In the rows, 128 means zero.
Each row is followed by its group and then its class within the group.
[115 112  99 119  98 137 206 133 218 138 178  93 127 110 142 142 104  83
 106 107 131 162  87 212 109  92 175 159 145 108  90 122  92 186 115 125
 108 134 100 109 136 130 180 128 159  89 125 149]
(11)/Z984
[119 118 111 130 105 128 126 128 178 129 137 103 115 173 132 137  93  89
 118 134 141 125 133 148 121 105 213 119 124 118 121 134 114 171  81 132
 101 148 108 139 147 127 160  93 147  95 121 129]
(10)/Z887
[129 136 126 144 125 129 172  99 171 124 186 142 119  94 152 140 110 115
 121 141 142 162 117 220 117 109 137 175 132 100 104 101 130 165  60 148
 159 140 125 110 141 134 147 104 128 127 117 128]
(9)/Z630
[101 130 145 130  93 112 133 118 154 149 147 121 120 142 125 136 107 129
  94 124 135 131 115 159 122 125 145 133 164 105 106 129  97 151 129 114
 142 143 102 134 138 140 153 106 133 100 117 128]
(11)/Z853
[ 95  97  94 141 101 136  97 127 193 121 141  88 125 168 150 153 106  70
 109 115 126 130 113 114  81  95 146 119 153 136 115 142  75 166  99 115
  87 166 100 132 120 122 165  97 148  99 132 136]
(10)/Z887
[119 191  95 116  99 139 114 126 186 121 139 126 109 187 121 162  92  89
 120 114 128 144 129 173 102  56 173 121 143 126 119 138  91 178 108 120
 109 127  90 150 141 134 156 116 126  85 135 138]
(10)/Z733
[126 131  85 149 114 127 121 141 135 140 123 108 116 147 145 150 109 102
 103  94 137 145 112 105 117  94 165 123 136 152 109 138  24 183 168 106
  98 124 101 146 137 125 184 137 145 103 125 134]
(10)/Z887
[111 121  99 138 114 137 119 129 173 140  97 100 103 159 125 108 101  96
 104 116 137  62 137 168 100  99 150 120 140 124 123 129  89 171 110 130
  93 127 122 126 132 129 151  90 153 114 131 113]
(10)/Z733
[107 120 101 158 129 137 179 109 192 122 154  66 127  74 162 121 113 114
 112 112 126 142 105 208 130 112 152 152 147 120 111  98 124 181  84 155
 143 143 124  95 127 131 169 111 150 106 123 159]
(9)/Z630
[ 98 111 104 131   4 124 152 117 177 146 161  97 122 140 180 120 114  91
  93 120 155 152 106 161 146 117 157 155 149 117  75 119 103 171 130 111
 104 158  95 123 141 129 166 108 137  99 105 134]
(11)/Z984
[109 123  99 153 106 136 116 126 184 139 158 103 125 136 138 155 104  90
  93 110 123 131 123 160 107 104 160 145 147 118 113 131  84 158 138 115
  88 144 123 137 137 122 224 109 146 115 126 134]
(10)/Z733
[106  99  98 144 106 134 147 101 209 132 164  71 130 133 155 127  98  95
 107  95 116 141  51 221 102 112 154 143 142 130 100 117  99 183 117 130
 106 137 120 124 136 130 175 131 149  96 150 144]
(11)/Z984
[120 127 120 125 117 137 157 132 183 127 181  96 138 137 151 136 106  88
 135 121 142 145  81 155 100  92 197 144 152 122 112 116 133 172 151 125
 110 138  97 138 143 137 186 136 155 109  99 169]
(11)/Z853
[134 118 119 137  94  99 125 136 173 113 136 102 118 162 160 148  92  82
 151 116 135 131  92 117 116  72 152 119 128 144 106 134  92 183 103 143
  96 141 106 136 138  91 173  97 135 104 158 147]
(10)/Z733
[122 155  87 132  92 114 117 135 165 136 108 105  95 168 141 159 105  89
  98 125 127 119 138 123 126  79 165 111 129 125  96 145  95 148 184 108
 104 135  98 148 147 131 176 120 135 101 132 140]
(10)/Z887
[114 114  85 125  77 140 106 152 172 111 194  86 126 157 191 153  99  71
 103 120 145 128  78 108  74  68 170 141 134 130 118 136  97 200 114 122
  81 141 107 136 145 129 130 182 149  91 140 140]
(10)/Z733
[ 94 121 108 130  78 122 131 117 198 135 165  73 127 136 150 124 111 112
 111 115 123 133 121 180 109 120 142 131 148  85 102 128 104 179 154  94
 128 118 104 139 124 120 168 138 153  86 127 137]
(11)/Z984
[114 133  83 111 113 138 111 123 164 147 141 105 100 164 137 145 101  79
  98 125 130 116 116 124 118  31 148 134 147 127 113 141  86 180 116 111
 119 140  97 142 138 136 165  94 142  94 127 149]
(10)/Z887
[101 123 110 122  89 155 138 122 197 139 177  96 131 140 149 142  97  96
 118 116 155 158  85 173 101  89 174 155 139  96  90 123  93 186 121 133
 129 132 100 126 131 130 161 155 131 102 141 132]
(11)/Z984
[111 132 113 131 102 128 146 127 192 141 169 103 124 129 137 170 110 104
 109 113 127 174 114 200 142 123 171 185 127 100  96  88 105 168 157 131
 133 124  95 133 132 152 156 137 152 109 139 129]
(11)/Z984
[118 118  98 129  97 120 116  99 177 153 184  85 145 119 152 132 119 119
  86 107 142 153 120 170 106 105 154 145 169 101  68 125 107 174 150 115
 132 128 104 125 135 128 149 137 139  90 107 129]
(11)/Z984
[108 124  85 149 116 142 110  96 225 131 139 105 112 158 139 146 102  87
 121 109 117 125 107 186 128  87 181 114 141 140 124 126  82 189 118 126
  87 136 101 130 140 132 168 118 158 102 143 155]
(10)/Z733
[ 93 118  82 141 133 125 178 181 149 128 175 103 118 111 175 119 111 125
 116 148 146 136 109 179 120 105 148 166 147 124  88 113 137 150  68 132
 135 147 118 153 135 119 156 111 148  98  99 135]
(9)/Z630
[115 128 103 163 101 129 111 140 187 139 141  43 111 135 144 163  96  70
 114 120 134 151  95 164 113  77 152 119 138 122  98 141  98 198 140 114
  96 126  81 136 151 120 173 113 153  91 148 157]
(10)/Z733
[101 129 103 128 129 118 183  98 153 135 175 109 105  80 158  94 117 124
 113 121 187 144  98 188 131 103 174 147 146  81  84 103 115 156  89 154
 148 153 144 129 122 129 174  95 104 108  81 134]
(9)/Z630
[123 133 122 142 114 132 176 116 147 135 164  85 117  88 150 102 121 104
  97 130 134 161  91 198 140  87 165 186 136 102  88 115 137 158 110 139
 134 139 110  98 134 137 164 151 136 112 103 136]
(9)/Z630
